Here is a tiny trained network, its code and every weight. The questions are about switching its units off for an input and a class, where a switched-off unit gives its printed mean instead of its output.

import numpy as np


def w(rows, s, z=0):
    codes = np.array(rows[::2]) - 128.0
    scale = np.full(codes.shape[1], s)
    scale[-1] = z or s
    return codes * scale


def norm(h):
    return h / np.sqrt((h * h).mean(-1, keepdims=True) + 1e-5)


def f(y):
    return y / 2 * (1 + np.tanh(0.7978845608 * (y + 0.044715 * y**3)))


def log_softmax(a):
    a = a - a.max(-1, keepdims=True)
    return a - np.log(np.exp(a).sum(-1, keepdims=True))


def net(x, mask):
    res = np.array(x, float).reshape(1, 2) / 4 @ E
    u = 0
    for l in range(3):
        y = f(norm(res) @ A[l][:, :-1].T + A[l][:, -1])
        res = res + np.where(mask[u : u + 7], y, B[l][:, -1]) @ B[l][:, :-1]
        u += 7
    return log_softmax(norm(res)[-1] @ U[:, :-1].T + U[:, -1])


A, B = {}, {}
E = w([
[78,71,7,158,116,73,95,62],'x0',
[235,145,98,253,173,186,161,132],'x1',
],0.005)
A[0] = w([
[124,164,199,108,87,181,146,200,183],'0.n0',
[90,70,180,20,64,125,104,52,148],'0.n1',
[101,56,130,193,106,49,101,21,254],'0.n2',
[187,148,146,253,178,176,117,120,134],'0.n3',
[130,163,147,103,168,185,150,153,63],'0.n4',
[81,135,130,126,175,193,188,218,3],'0.n5',
[175,177,100,146,52,143,175,123,107],'0.n6',
],0.0039,0.0013)
B[0] = w([
[168,125,125,148,150,87,40,22,224],'0.n0',
[146,33,122,180,227,149,195,164,243],'0.n1',
[205,223,204,85,162,108,71,143,253],'0.n2',
[3,13,222,174,103,145,213,89,249],'0.n3',
[104,165,53,121,86,128,59,100,145],'0.n4',
[115,170,137,203,73,111,53,123,131],'0.n5',
[92,133,175,236,54,81,145,135,137],'0.n6',
],0.0037,0.003)
A[1] = w([
[103,97,26,145,116,114,112,127,36],'1.n0',
[219,177,91,166,101,136,120,115,91],'1.n1',
[169,191,152,65,57,208,102,205,2],'1.n2',
[116,117,147,68,84,61,86,145,76],'1.n3',
[113,136,190,147,121,175,163,191,123],'1.n4',
[110,141,2,138,93,90,119,112,42],'1.n5',
[173,92,93,101,219,124,105,150,73],'1.n6',
],0.0058,0.0016)
B[1] = w([
[207,157,173,53,67,176,99,100,212],'1.n0',
[105,85,169,113,149,85,168,195,179],'1.n1',
[171,144,87,146,114,168,102,110,173],'1.n2',
[146,65,71,166,107,161,179,137,253],'1.n3',
[178,127,2,46,102,93,94,81,245],'1.n4',
[199,171,169,73,46,163,87,92,236],'1.n5',
[157,182,127,173,149,161,94,176,215],'1.n6',
],0.0068,0.0019)
A[2] = w([
[62,117,160,72,82,21,138,65,147],'2.n0',
[136,140,168,160,183,56,97,226,49],'2.n1',
[143,118,152,166,120,143,119,149,209],'2.n2',
[2,102,152,19,98,60,122,201,20],'2.n3',
[97,115,116,70,124,95,114,160,117],'2.n4',
[39,131,127,149,110,43,87,43,174],'2.n5',
[222,234,187,66,85,127,94,86,8],'2.n6',
],0.0062,0.0016)
B[2] = w([
[121,191,195,137,185,148,108,216,165],'2.n0',
[93,168,200,124,159,175,87,198,138],'2.n1',
[83,87,99,68,137,133,143,181,153],'2.n2',
[133,67,23,254,105,127,236,57,184],'2.n3',
[188,129,229,205,145,154,171,87,145],'2.n4',
[152,192,165,83,163,168,76,216,151],'2.n5',
[168,154,130,83,9,143,24,82,254],'2.n6',
],0.0059,0.0061)
U = w([
[111,46,95,201,132,154,255,109,185],'0',
[171,149,124,78,33,151,39,86,171],'1',
[60,166,184,116,197,161,89,243,147],'2',
[29,159,107,76,124,28,150,122,2],'3',
],0.01,0.0038)

Each question gives the input, the list of numbers given to net, and the class t.
The units are the neurons (one row each of A and B). Each row of codes is followed by its name. A weight is (code - 128) times the scale printed after its matrix; where a second scale follows, it is the last column's (A, B and U).
mask holds one flag per neuron, layer by layer. A switched-off neuron (its flag False) gives its mean, the last column of its row in B, instead of its output. The means were averaged over made-up inputs and are rounded, as every weight is.
A unit's drop is (log p(t) with every unit on - log p(t) with that unit switched off) / (log p(t) with every unit on - log p(t) with every unit switched off).
The circuit of an input: a set's keep is (log p(t) with only the set's units on - log p(t) with every unit switched off) / (log p(t) with every unit on - log p(t) with every unit switched off). Starting from the 12 units with the biggest drops (on a tie, the unit counted first), units are removed one at a time, each time the one whose removal leaves the highest keep (on an exact tie, the one counted first), for as long as the keep stays at least 0.8.
circuit, biggest first: the units of the circuit, biggest drop first
unit that matters most: the unit with the biggest drop
top k neurons: the k neurons with the biggest drops, biggest first
top k neurons in layer l: the k neurons of layer l with the biggest drops, biggest first
drop of u: that unit's drop, to one decimal
input [-3,-4], class 0: unit that matters most : 0.n2
input [2,3], class 2: top 3 neurons : (1.n3; 0.n1; 2.n5)
input [-4,5], class 0: circuit, biggest first : (0.n3; 2.n6)
input [0,1], class 2: top 2 neurons : (2.n5; 2.n0)
input [-5,-5], class 0: top 3 neurons in layer 1 : (1.n5; 1.n0; 1.n3)
input [0,-2], class 2: top 3 neurons : (0.n3; 1.n6; 0.n1)
input [3,3], class 2: top 3 neurons : (1.n3; 0.n1; 2.n3)
input [-3,-2], class 2: top 2 neurons in layer 0 : (0.n0; 0.n1)
input [-1,5], class 0: top 2 neurons : (0.n3; 2.n6)
input [3,0], class 2: top 2 neurons : (0.n2; 0.n4)
input [1,3], class 2: top 3 neurons in layer 2 : (2.n5; 2.n3; 2.n6)
input [0,4], class 0: top 2 neurons : (2.n6; 0.n3)
input [3,-7], class 0: drop of 2.n3 : 0.5
input [2,2], class 2: drop of 0.n5 : 0.0
input [4,-7], class 0: top neuron : (2.n3)
input [-4,-7], class 0: drop of 2.n3 : 0.1
